[126 140 124 139 140 130 126  89 103 140 140 139 106 147 144 111  96 126
 107 140  94 106  69 126  94] = non
[182 144  74 120  88  61  64 123 167  89 148 179  84  83  76 159 123 125
 100 142 172 185 120 117 175] = furi
[112  97 124 139 105 130 126 105 103 105 127  95 106 147 107 111  96 139
 107 140  94 106 123  93 122] = Laba
howmany non: [139] | 2
howmany Laba: [106] | 2
howmany non: [126] | 4

[183 135 181 158  94 160  64 180  91  67] = Sagi
[ 92 115 207 207 168  73 207  91 176 168] = Vid
[ 92 115  62 136  92  73 207  91 176 103] = Gib
[185 134 181 156  92 160  63 181  90 177] = Nis
[118 126 118 160 118 136  78 119  91 118] = Gifip
[ 67 124  67 126 112 126 126  65 100  79] = gope
[164  67 163 100 149  61  61 137  92 165] = sig
[ 92 115  99 160  92  73 207  91 176 103] = Tika
[ 68 125 137  68 137 137  68  68  68  68] = dukuf
howmany sig: [67] | 1
howmany Vid: [207] | 3
howmany Gifip: [118] | 4
howmany dukuf: [125] | 1
howmany gope: [125] | 0
howmany dukuf: [68] | 6
howmany gope: [68] | 0

[126 130 140 167 126 126 167] -> seke
[118 159 130 114 161 132 149] -> nik
[158 129 136 145 135 137 133] -> Ziru
[127 129 130 153 151 131 134] -> daz
[192 132 117 174 164 132 151] -> sevab
[140 130 136 140 137 130 132] -> dun
[130 131 130 153 130 153 153] -> kef
[118 159 130 114 161 132 131] -> varu
howmany seke: [126] | 3
howmany dun: [137] | 1
howmany kef: [130] | 3

[108 145 116 124] : dev
[ 69 164 164  69] : vor
[175 116 153 191] : Zat
[169 180 158 186] : sab
[112  79 112 163] : guz
[115 115 115 115] : ranik
[144 144  90 138] : domet
[151 100 178  89] : dokop
[111 158 119  80] : Nedus
[146 159  86 116] : dokam
howmany domet: [144] | 2
howmany guz: [79] | 1
howmany vor: [164] | 2
howmany ranik: [115] | 4
howmany sab: [169] | 1
howmany Zat: [153] | 1
howmany dokam: [86] | 1

[166 130 122 118 108 111 123 110 156 147 142] = Nazos
[178 130 127 117 109 110 102 100 154 190 124] = las
[156 128 144 128 111 122 106 131 154 150 134] = Pila
[174 132 123 109 109  94 141 104 109 141 126] = Gil
[147 166 122 165 108 135 121 160 157 127 147] = bigu
[148 129 129 115 140 123 144 124 155 140 181] = Gare
[140 125 130 153 103  97 166  91 181 133 112] = nak
[143 174 123 142 106 111 150 170 173 142 170] = Laro
howmany Pila: [128] | 2
howmany Gare: [140] | 2
howmany Gil: [109] | 3

[113  59 124 113 113] = pebez
[132 132 132 111 111] = sol
[112 134 134 114 127] = pudo
[110  64 125 113 110] = zagul
[166 106 117 140 146] = pegeb
howmany sol: [111] | 2
howmany pudo: [134] | 2

[100 160 100  64] = lerik
[127  64 127  65] = kov
[126 126 126 126] = petun
[121  65 121 135] = rero
howmany petun: [126] | 4
howmany rero: [120] | 0
howmany kov: [64] | 1
howmany kov: [127] | 2
howmany kov: [65] | 1
howmany lerik: [100] | 2

[112 138 136  95 128 157  65 108 103 148 134 153  86 138 134 120 136 117
 132 153 126 132  85 154  94 125 143 112 107 128 141 128 155 128 119] -> Pesuf
[111  97 109 116 119 141 145  99 112 146 120 127 157  99 121 124 139 142
 129 135 138 106 119 127 128 124 131 143 138 123 127 124 103 127 155] -> bap
[123 132 136 151 136 140 132 161 127 131 136 121 137 139 119 121 127 126
 147 154 145 123 119 137 153 129 120 135 123 130 110 138 117 127 120] -> Gote
[136 139 142 140 121 147 119 131 111 134 139 130 120 140 135 110 140 124
 140 158 135 103 127 133 147 182  75 131  98 113 131 136 114 126 120] -> dugil
[138 138 125 120 140 141 142 127 124 140 146 139 108 109 116 131 134 110
 125 105 141 153 119 146 126 135 154 128  99 138 128 129 138 106 135] -> Palek
[130 118 112 166 119 119 155 138 129 142 132 119 138  81 152 136 138 144
 147 136 157 131 130 134 129 144 112 126 171 135  89 117  98 143 142] -> nar
[127 137 120 156 100 130 165 132 138 128 135 126 127  84 133 123 154 144
 142 111 139 147 123 134 131  90 144 142 125 121 142 122 143 130 150] -> luzu
[144 112 125 142 130 126 163 130 156 115 125 125 174 148 142 146 121 103
 128 107 127 118 144 118 132 153 131 144 158 127 118 140 114 146 125] -> fali
[139 140 128 109 149 135 132 124 143 114 144 146 105 159 148 123 125 118
 121 113 118 127 144 126 148 108 135 124  90 161 143 141 155  99 119] -> fezut
howmany dugil: [140] | 4
howmany Pesuf: [128] | 4
howmany Palek: [137] | 0
howmany bap: [138] | 2

[151 173 115 194  82  90 147  63]  Zal
[193 194 194 194 115 194 115 115]  kulu
[147  63 115 194  63  90  62  63]  gufab
howmany kulu: [193] | 1
howmany kulu: [116] | 0
howmany gufab: [63] | 3
howmany kulu: [194] | 4
howmany Zal: [115] | 1
howmany gufab: [62] | 1
howmany kulu: [115] | 3

[123 129 114 145 133 136 142 109  97 149  95 108 154 133 147 158 159 126
  96 144 151  97  93 144 148 122  78 140 104 144  94 112 115]  Gav
[123 129 114 109 133 136 142 109 109 149  95 108 154 133 147 158 108 126
  96 144 112  98 146 144 154 113 121 114 159 129 164 162  97]  ruru
[123 129 114 145 133 136 142 109  97 149  95 108 154 133 147 158 159 126
  96 144 112  98 146 144 154 113 121 119 141 112 101  94 122]  tuzig
[ 78 114 151 138 105  91 157 136 113 113 119  78 123 157  99 119 121  77
  91  95 126 157  92 119 152 126  75 157 106 121  94 111 109]  bagu
[ 82 118 146 137 108  85 151 140 110 116 114  85 113 141  90 113 111  73
  98  90 145 156  89 140 139 111  79 137  97 142  90 106 120]  nuved
[118 103 133  75  96 107  84 137 166  67 172 143  72 110  88  60  62 124
 163  89 136 171  85  78  70 150 123 119  98 133 166 176 116]  Kom
howmany bagu: [157] | 4
howmany bagu: [119] | 3
howmany ruru: [109] | 3

[121 130 132 119 121 135 136 121 126 133 121 128 130 126 128 130 133 129
 134 128 136 124 136 124 135 125 129 134 120 131 129 124 110 126 125 125
 127 132 130 132 122 133 122 132 120 137 129 133 134 138 126 136 133 126
 122 132 132 134 121 122 133 126 124 115] = toze
[119 130 132 119 121 135 136 121 126 133 121 128 130 126 128 130 136 129
 134 128 136 124 136 124 135 125 129 134 120 131 129 124 123 126 125 125
 127 132 130 129 122 133 122 132 120 137 121 133 134 138 121 136 133 126
 122 132 132 134 121 122 133 126 131 115] = boz
[ 72 131 157 105 110 154 144 112 151 167 114 110 130 124 128 138 142 128
 134 128 140 120 161 108 111 125 129 176 120 163 148 123 111 120 112 118
 127 134 130 131 106 151 122 135  95 142 121 133 189 155 125 148 134 113
 102 132 135 137  94 103 144 107  83 105] = pode
howmany pode: [111] | 2
howmany boz: [130] | 4

[120 101 130 117 141 100 114 105 170 134 138 109 149  80 106 127  91 150
  96  97 109 114 130] = davuz
[152 161 147 107 131 121 136 123 120 161 166 120 120 105 120 121 116 155
 120  97 143 126 119] = duta
[104  92 165 102 160  87 137 139 141 177 170 133 125  68 100 128  96 128
 101  95 153 129 132] = Tokek
[138 118 134 159 122 152 136 142 150 137 139 134 163 127 125 136 143 138
 128 112 141 122 137] = Lamur
[ 82 125 125 150 134 118 137 138 164 118 123 121 117 118  97 144 149 118
 146 141 134 132 145] = kosek
[156 164 126 129 128 109 124 101 148 123 130 113 116 104 153  98 132 147
 129 173 107 130  94] = Rikag
[152 112 100 110 155 193 134 149 149  72  80 143 153 186 131 155 108 115
 149 162 131 150 154] = zamo
[132 106 143  73 146 102 118 122 171 150 142 137 113  96 121 127  89 111
 109 102 118 128 133] = lotes
[116  72 123 125 142 142 145 152 149 115 109 142 133 139 108 150 108 142
 121  79 144 143 146] = Vig
howmany kosek: [118] | 4
howmany zamo: [156] | 0
howmany duta: [161] | 2
howmany Vig: [142] | 4

[129 154 143 135 144 122 137 116 108 156 138 127 158 150 107 182 133]  Lalu
[ 74 102 113 121 112 133 119 140 138 100 118 129  98 107 147  74 123]  fub
[126  90 106 118 105 135 116 144 142  87 114 129  84  96 154  49 120]  Nogib
[127 100 112 121 111 134 119 140 139  98 118 129  96 105 148  70 122]  lemut
[128 101 112 120 112 133 118 140 139  99 117 129  97 122 150  71 122]  Zuna
[127 102 113 121  75 121 120 121 139  75 119 130 121 107 148  75  75]  fide
howmany fide: [121] | 4
howmany fub: [107] | 1

[103  75 143 113 125] -> negu
[128 128 129 128 129] -> fevo
[129  50 129 129 129] -> fili
howmany fevo: [128] | 3
howmany fili: [130] | 0
howmany fili: [129] | 4

[ 89 166 100 102 165 152 106 185 165  89 185 119 165 136 185  73 101 136
 138 136 163] -> vova
[176 127  98 163 145 110 130 176 164 145  76 145 146 127 129  98 164 145
 145 105  98] -> Forag
[176 127  74 164 145 111 159 175 202  97  76 146 135 127 130 194 164 133
 125 106  99] -> lokur
[ 89 136 187 102 120 152 106  89  64 165 185 155 101  97 134  73 101 130
 138 155 161] -> puf
howmany puf: [100] | 0
howmany Forag: [129] | 1
howmany puf: [155] | 2
howmany vova: [89] | 2
howmany vova: [135] | 0
howmany vova: [185] | 3
howmany Forag: [98] | 3

[123 144 145 145 125 164 159 153 141  86] : Duru
[104 152 105 105 152 152 105 152 152 104] : Zizoz
[126 147 148 146 147 158 146 131 146 104] : fom
howmany Zizoz: [105] | 3
howmany fom: [104] | 1
howmany Zizoz: [152] | 5
howmany fom: [145] | 0
howmany fom: [146] | 3
howmany fom: [147] | 2

[106 150  68  71 104  68 104  68  70  71  69  68]  lib
[106 150 109 109 104 151 104 105 150 150 150  67]  lezi
[ 77  77  78  77 184  76 149  78  78  77  78  77]  zoker
[106 150 150 150 104 151 150 150 150 150 150 151]  mol
howmany lezi: [104] | 2
howmany mol: [149] | 0
howmany lezi: [109] | 2
howmany zoker: [77] | 5
howmany lib: [68] | 4
howmany lezi: [105] | 1
howmany mol: [151] | 2

[133 105 127 122 134 145 121 124 138 143 160 108 125 159 139 112 150 126
 136 130 160 115 156 150 136 134  99 115  97 109 134  84 109 110 131  99
  93 141  91 156 141 155 122 127  84 143 114 165 150 121 134 132 184 142
 102 122 143 138 152 101] = nid
[112 123 105 120 123 148  99 115  93 115 156 129 119 159 129 106 150 133
 126 129 133 109 149 128  87 112 108 100 136 149 147  92 148 175 153  88
 100 120  80 128 142 170 115 131 133  99  89 134 112  87 143 123 140 116
 151 134 115 103 130 127] = Sataz
[121 126 112 142 100 110 123 122 124 102 164 140 126 134 118 132 143 109
 136 116 137  93 143 138 160 104 117  96 142 116 148 129 116 166 127 130
 130 107 108 119 143 113 121 116 128 121 131 172 143 115 115 129 138 149
 101 142 115 125 126 119] = far
[121 126 112 142 100 110 123 122 124 102 164 140 126 134 118 132 143 109
 136 116 137  93 143 138 130 104 117  96 142 116 148 129 116 166 127 130
 130 107 108 119 143 113 121 116 128 121 111 172 143 115 119 129 138 149
 101 142 115 125 126 111] = nukuz
[101 111 137 139 165 125 135 125 124 161 126 140 133 150 160 123 156 145
 103 147 124 126 131 159 130 174 139  88 119 129 117 138 121 144 120 135
 150 154 126 160 133 168 138 102 145 119 145 177 136 105 113 116 111 110
 115 172  63 136 138 125] = kizi
[135  76 141 132 141 140 138 126 135 144 186 134 115 153 133  96 183 127
 161 158 163 111 176 145 132 123  62 105  62 126 118  97 122  82 151 118
  80 156 104 145 171 156 115 133  63 143 116 187 135 103 160 137 188 138
  87 131 180 116 138 114] = kuzar
[112 108 150 120 123 148  99 115  93 115 156 129 119 159 129 106 150 133
 126 129 133 109 144 128  87 112 108 100 136 149 147  92 110 175 153  88
 100 120  80 128 142 170 115 131 133  99  89 134 136  87 143 123 140 116
 110 134 115 103 130 127] = vele
[142  81 141 119 135 149 124 125 130 149 157 115 122 149 130  90 157 105
 137 141 158 113 153 138 133 135 101 117 169 113 141  92 101  96  91 104
  85 151  91 169 139 159 132 128  68  90 108 191 160 121 166 144 169 147
  92 104 168 142 141 102] = potud
howmany far: [130] | 2
howmany kuzar: [135] | 3
howmany vele: [150] | 2
howmany kizi: [126] | 3
howmany far: [143] | 4
howmany potud: [90] | 2

[ 63 176 196 179 180 179] -> Gumip
[ 79 177 189  83 176 170] -> Moma
[170  85 167  80  83  83] -> ruto
[166  85  66  82  83  86] -> mipog
[ 80 170  84  84  80  80] -> Mif
[175  87  70  81  84  86] -> nituk
[166  85 166  84 166  85] -> gelo
howmany Gumip: [179] | 2
howmany Mif: [80] | 3
howmany Mif: [84] | 2
howmany gelo: [166] | 3

[ 89 168 156  90 168] : sal
[ 57  57 200  57  58] : porim
[181 181 199 181  86] : Rim
howmany porim: [199] | 0
howmany porim: [58] | 1
howmany Rim: [181] | 3
howmany sal: [88] | 0
howmany porim: [57] | 3

[161  85  84 121 170 124 134 118 161 113  74  97  65 155 134 127 175 147
 109  76 121 120 102 121 169 155 166 134 140] = ruta
[100 184 182 144  89 141 141 146  99 152 196 170 206 192 130 136  84 115
 157 192 160 146 164 144  90 106  93 111 123] = fumo
[101 177 143 141  93 140 113 143 102 149 189 166 199 113 130 135 113 115
 113 186 157 143 135 142  93 107 113 113 124] = gesol
[159  85  85 121 168 121 123 118 121 113  74  97  66  77 132 127 172 145
 109  77 107 119 102 121 167 153 164 149 139] = gal
howmany gesol: [142] | 1
howmany ruta: [134] | 3
howmany ruta: [77] | 0
howmany ruta: [161] | 2
howmany gal: [121] | 4
howmany gesol: [113] | 6
howmany gesol: [112] | 0

[127 133 130 166 123  70 124 123 146 108 116 106 128 108 124 138 123 131
 131 128 123 135 133 166 132 158 137 128 131 166 144 166 123 122 116] : Rinu
[123 124 117 128 131 132 128 127 123 105 124 125 125 139 109 149 136 127
 136 125 128 138 123 131 123 147 128 112 137 153 129 112  94 128 133] : lukal
[123 124 117 128 131 132 128 127 127  60 124 125 125 139 109 149 136 127
 136 125 141 138 132 131 122 147 128 112 137 153 127 112  94 127 133] : foga
howmany Rinu: [128] | 3
howmany lukal: [124] | 2
howmany foga: [128] | 3

[146 146 145 146] : gef
[104 182 104 182] : big
[105 142 142 142] : ridi
[141 183 143 167] : Zasod
[197 166 111 122] : vidi
[204 125 204 121] : Mik
howmany ridi: [142] | 3
howmany Mik: [204] | 2
howmany gef: [146] | 3
howmany Zasod: [167] | 1
howmany big: [182] | 2
howmany Mik: [121] | 1
howmany big: [104] | 2

[110 116 114 131 132 153 111 118 117 119 126 136 157 159 122] : Gites
[143 137 139 111 107 145 145 135 136 135 143 103 151  66 142] : mufum
[145 137 140 137 121 115 140 140 137 140 121 152 111 121 137] : safut
[141 143 140 103 111 136 149 125 138 128 144  94 142  74 150] : mapu
[143 143 142 101 149 139 149 129 138 132 143 149 145  76 148] : Doban
[108 119 115 100 122 136 116 105 117 109 116  96 117 128 122] : guvuz
howmany Doban: [148] | 1
howmany mapu: [150] | 1
howmany safut: [137] | 4
howmany safut: [140] | 4

[191 119 106 191 106 119 127 127  72 106] : Zepet
[188  93  93 116  93  92  92 105  74  94] : gez
[ 85 170 159 170 155 133 166 126 202 121] : pabi
howmany Zepet: [191] | 2
howmany Zepet: [119] | 2
howmany gez: [92] | 2
howmany Zepet: [106] | 3
howmany pabi: [170] | 2

[201 151 146  94 125 112 140 162 162 165] = Beri
[192 172 155  98 191 124 134 158 150 155] = vute
[125 133 136 128 140 134 130 132 124 127] = zop
[192 172 155  98 142 124 137 158 150 152] = balug
[192 167 155  94 140 122 134 162 154 157] = led
howmany zop: [134] | 1
howmany vute: [192] | 1

[150 121 112 142 128 136 130 129 106 132  74 146 138 104 165 121 124 130
 122 121  89 116 149 108 133 108] -> Bur
[136 121 134 119 187 181 117 206 118 110 177 113 127 100 129 116 140 133
 125 141 131 116 120 138 114 146] -> Mok
[136 121 134 119 187 181 117 206 100 110 177 113 127 100 129 135 140 133
 125 141 131 116 120 138 114 146] -> beke
[162 163 115 110 101 151 130 115 115 130 128 148 109 155 116 133 121 120
 133 115 117 115 141 130 134  91] -> pas
howmany Mok: [146] | 1
howmany pas: [115] | 5
howmany beke: [133] | 1
howmany beke: [176] | 0

